Below is a small trained network, with its code and all its weights. Each question gives an input and a target symbol and asks what happens when units are switched off, that is, made to give their printed mean instead of their output.

import numpy as np


def w(rows, s, z=0):
    codes = np.array(rows[::2]) - 128.0
    scale = np.full(codes.shape[1], s)
    scale[-1] = z or s
    return codes * scale


def softmax(a):
    e = np.exp(a - a.max(-1, keepdims=True))
    return e / e.sum(-1, keepdims=True)


def log_softmax(a):
    a = a - a.max(-1, keepdims=True)
    return a - np.log(np.exp(a).sum(-1, keepdims=True))


def net(x, mask):
    ids = ['ΔΠΦαβγεθμξστψω'.index(c) for c in x.split()]
    T = len(ids)
    res = E[ids] + P[:T]
    u = 0
    for l in range(3):
        r = res
        for j in range(3):
            rows = slice(3 * j, 3 * j + 3)
            q, k, v = (r @ M[l][rows].T for M in (Q, K, V))
            z = softmax(np.where(np.tri(T) > 0, q @ k.T / 3**0.5, -1e9)) @ v
            o = O[l][rows]
            res = res + np.where(mask[u + j], z, o[:, -1]) @ o[:, :-1]
        u += 3
    return log_softmax(res[-1] @ U[:, :-1].T + U[:, -1])


Q, K, V, O = {}, {}, {}, {}
E = w([
[101,110,118,141,104,134,104],'Δ',
[106,120,152,100,99,170,49],'Π',
[122,167,163,27,52,191,118],'Φ',
[75,149,184,111,209,80,118],'α',
[112,119,162,105,63,158,85],'β',
[127,90,137,98,115,146,193],'γ',
[153,108,224,30,102,151,110],'ε',
[114,168,193,105,218,56,196],'θ',
[201,247,119,195,6,178,212],'μ',
[85,89,106,124,151,20,48],'ξ',
[79,156,24,66,28,173,39],'σ',
[106,73,204,176,113,45,152],'τ',
[72,167,156,76,6,95,209],'ψ',
[143,191,38,76,184,101,159],'ω',
],0.015)
P = w([
[76,119,149,124,141,190,108],'0',
[60,175,172,135,186,78,190],'1',
[109,160,134,113,130,72,161],'2',
[133,189,104,130,92,45,149],'3',
[144,194,97,147,152,2,165],'4',
[189,199,119,52,46,36,114],'5',
],0.0082)
Q[0] = w([
[185,233,189,254,38,133,128],'L0H1',
[30,134,156,79,68,72,123],'L0H1',
[91,106,149,108,226,32,196],'L0H1',
[76,215,91,180,70,85,61],'L0H2',
[111,162,127,136,199,49,65],'L0H2',
[66,204,197,89,142,197,176],'L0H2',
[75,114,115,179,147,231,49],'L0H3',
[214,71,164,228,114,201,150],'L0H3',
[74,193,140,148,86,175,126],'L0H3',
],0.0068)
K[0] = w([
[166,96,136,175,129,136,173],'L0H1',
[115,159,68,83,50,69,182],'L0H1',
[117,94,124,140,111,68,161],'L0H1',
[210,167,133,182,118,114,255],'L0H2',
[128,179,43,108,62,110,61],'L0H2',
[124,154,128,117,181,193,124],'L0H2',
[110,57,152,102,166,136,121],'L0H3',
[59,63,229,119,119,149,120],'L0H3',
[78,164,144,121,72,150,148],'L0H3',
],0.0085)
V[0] = w([
[123,59,132,157,254,119,144],'L0H1',
[73,129,152,53,182,94,109],'L0H1',
[53,103,127,2,118,220,71],'L0H1',
[109,137,71,112,163,162,103],'L0H2',
[130,148,174,96,95,84,158],'L0H2',
[138,55,96,108,121,28,57],'L0H2',
[105,154,77,149,53,181,171],'L0H3',
[193,211,98,160,163,122,180],'L0H3',
[131,160,136,115,123,209,113],'L0H3',
],0.0088)
O[0] = w([
[104,114,146,155,39,174,95,1],'L0H1',
[82,231,109,98,135,204,182,161],'L0H1',
[65,132,107,255,221,122,172,148],'L0H1',
[71,112,56,148,114,171,96,94],'L0H2',
[78,135,165,76,245,129,141,200],'L0H2',
[96,159,149,142,96,116,106,83],'L0H2',
[144,64,95,128,164,51,100,190],'L0H3',
[176,134,20,63,27,161,103,137],'L0H3',
[210,118,77,227,99,105,163,129],'L0H3',
],0.0072,0.0092)
Q[1] = w([
[221,44,88,135,118,103,151],'L1H1',
[55,185,158,124,137,91,168],'L1H1',
[142,81,103,106,122,152,60],'L1H1',
[91,231,140,111,188,24,173],'L1H2',
[137,139,114,254,53,157,88],'L1H2',
[107,167,177,171,151,153,157],'L1H2',
[90,139,150,156,151,166,95],'L1H3',
[39,138,75,141,164,58,163],'L1H3',
[156,145,143,87,144,157,78],'L1H3',
],0.0084)
K[1] = w([
[60,191,135,191,181,197,126],'L1H1',
[126,126,99,92,92,26,114],'L1H1',
[141,184,82,213,131,203,137],'L1H1',
[179,120,189,221,47,65,133],'L1H2',
[148,77,121,84,189,174,166],'L1H2',
[97,90,130,71,72,100,162],'L1H2',
[113,56,180,102,124,121,100],'L1H3',
[91,169,128,150,110,84,120],'L1H3',
[135,122,254,146,121,188,54],'L1H3',
],0.0082)
V[1] = w([
[96,134,182,117,118,61,84],'L1H1',
[210,107,157,210,142,191,81],'L1H1',
[50,250,183,133,167,152,104],'L1H1',
[84,99,115,165,102,88,158],'L1H2',
[42,171,55,151,153,180,70],'L1H2',
[118,119,124,149,90,84,98],'L1H2',
[130,214,2,138,136,88,140],'L1H3',
[103,120,118,182,151,165,192],'L1H3',
[131,76,173,129,138,174,96],'L1H3',
],0.007)
O[1] = w([
[134,110,142,153,122,74,5,165],'L1H1',
[140,197,165,199,26,1,119,21],'L1H1',
[193,143,113,161,176,155,81,251],'L1H1',
[131,74,105,92,109,104,142,153],'L1H2',
[125,196,110,146,215,108,197,144],'L1H2',
[138,101,147,125,99,93,71,110],'L1H2',
[154,143,120,99,179,185,106,169],'L1H3',
[167,85,164,129,76,189,201,169],'L1H3',
[114,173,116,158,55,87,175,89],'L1H3',
],0.0073,0.013)
Q[2] = w([
[108,122,110,207,71,105,167],'L2H1',
[171,90,3,141,100,80,126],'L2H1',
[131,229,117,167,99,90,134],'L2H1',
[168,56,105,81,66,183,151],'L2H2',
[190,141,63,132,123,146,62],'L2H2',
[76,180,160,90,200,217,182],'L2H2',
[72,41,105,196,127,120,132],'L2H3',
[152,208,206,159,82,106,166],'L2H3',
[86,147,139,236,54,8,139],'L2H3',
],0.007)
K[2] = w([
[21,229,156,144,164,174,125],'L2H1',
[121,224,111,192,132,148,103],'L2H1',
[25,62,178,201,126,137,106],'L2H1',
[191,149,138,160,40,98,177],'L2H2',
[160,160,117,208,104,87,121],'L2H2',
[121,157,56,59,161,86,87],'L2H2',
[86,95,164,152,105,143,235],'L2H3',
[143,139,164,255,120,188,73],'L2H3',
[113,96,196,155,132,186,135],'L2H3',
],0.0066)
V[2] = w([
[123,72,155,97,139,65,71],'L2H1',
[123,179,18,106,176,161,106],'L2H1',
[104,153,196,151,190,151,66],'L2H1',
[1,135,101,137,123,79,84],'L2H2',
[244,152,183,112,142,112,119],'L2H2',
[126,136,205,111,32,137,108],'L2H2',
[60,66,202,104,120,108,144],'L2H3',
[156,150,171,84,95,209,217],'L2H3',
[124,146,67,236,150,140,94],'L2H3',
],0.0079)
O[2] = w([
[133,2,92,192,82,123,135,117],'L2H1',
[139,134,129,111,108,210,198,201],'L2H1',
[239,93,228,97,74,114,58,155],'L2H1',
[208,125,46,76,183,165,121,81],'L2H2',
[118,190,222,238,122,144,89,144],'L2H2',
[61,166,150,64,190,125,87,6],'L2H2',
[127,122,155,77,218,72,115,93],'L2H3',
[57,118,158,86,59,24,165,152],'L2H3',
[93,104,4,184,107,123,63,104],'L2H3',
],0.007,0.02)
U = w([
[147,120,59,137,122,51,133,118],'Δ',
[107,165,92,205,145,100,118,139],'Π',
[129,158,100,178,160,51,204,44],'Φ',
[78,180,141,153,135,172,103,90],'α',
[170,176,81,156,167,2,137,158],'β',
[22,118,54,120,163,33,176,254],'γ',
[101,182,165,176,172,81,132,93],'ε',
[82,213,162,83,121,135,116,116],'θ',
[137,132,76,114,83,79,121,175],'μ',
[155,199,99,97,204,172,52,91],'ξ',
[161,55,25,165,128,136,154,21],'σ',
[107,64,146,115,73,115,34,230],'τ',
[182,61,126,85,198,75,199,70],'ψ',
[82,104,41,39,24,170,143,131],'ω',
],0.004,0.0036)

Each question gives the input, a string of symbols that net reads in full, and the target symbol t.
The units are the heads (3 rows each of Q, K, V and O). Each row of codes is followed by its name. A weight is (code - 128) times the scale printed after its matrix; where a second scale follows, it is the last column's (O and U).
mask holds one flag per head, layer by layer. A switched-off head (its flag False) gives its mean, the last column of its rows in O, instead of its output. The means were averaged over made-up inputs and are rounded, as every weight is.
A unit's drop is (log p(t) with every unit on - log p(t) with that unit switched off) / (log p(t) with every unit on - log p(t) with every unit switched off).
The circuit of an input: a set's keep is (log p(t) with only the set's units on - log p(t) with every unit switched off) / (log p(t) with every unit on - log p(t) with every unit switched off). Starting from all 9 units, units are removed one at a time, each time the one whose removal leaves the highest keep (on an exact tie, the one counted first), for as long as the keep stays at least 0.8.
circuit, biggest first: the units of the circuit, biggest drop first
most important unit: the unit with the biggest drop
which heads matter: for each layer, one digit per head in row order, 1 if its drop is at least 0.15 and else 0, layers parted by /
input τ ε α ξ γ Φ, target ξ: which heads matter => 010 / 100 / 011
input μ ω ε Δ, target γ: most important unit => L1H1
input Π μ τ, target β: which heads matter => 111 / 111 / 100
input α σ Π β ψ Π, target ψ: which heads matter => 100 / 100 / 001
input ψ γ β ε σ σ, target σ: circuit, biggest first => L0H1, L2H3, L2H2
input β β β γ ξ β, target ξ: which heads matter => 011 / 100 / 011
input ω Π σ τ Π, target τ: circuit, biggest first => L1H2, L2H1
input ψ ξ ξ ω μ, target τ: circuit, biggest first => L0H1, L1H2
input σ θ Δ β ω Π, target ω: circuit, biggest first => L0H3, L2H3, L2H1
input τ ε θ, target τ: circuit, biggest first => L2H1, L0H1, L1H2
input μ ψ α ψ, target γ: circuit, biggest first => L1H1, L2H1, L0H3
input ξ γ μ, target σ: which heads matter => 111 / 101 / 101
input σ γ β τ, target τ: circuit, biggest first => L0H1, L1H2, L2H1
input ψ ξ ψ μ σ, target τ: circuit, biggest first => L2H2, L0H1, L1H2
input μ ω σ, target γ: circuit, biggest first => L1H1, L2H1, L0H1, L0H3
input Π τ ξ ξ, target τ: circuit, biggest first => L2H1, L1H2, L0H3
input ε ξ τ ψ ξ, target ψ: circuit, biggest first => L2H3, L1H1, L0H3, L2H2
input θ Π α, target θ: circuit, biggest first => L0H3, L0H1, L2H1
input σ τ γ, target τ: most important unit => L0H1
input θ θ Π, target θ: most important unit => L0H3
input μ τ ε Π ψ ψ, target γ: which heads matter => 111 / 100 / 110
input Π ε β γ ω θ, target ω: which heads matter => 001 / 000 / 000
input ψ Φ ψ, target ψ: which heads matter => 000 / 100 / 001
input ξ τ ω σ, target ω: which heads matter => 001 / 100 / 111
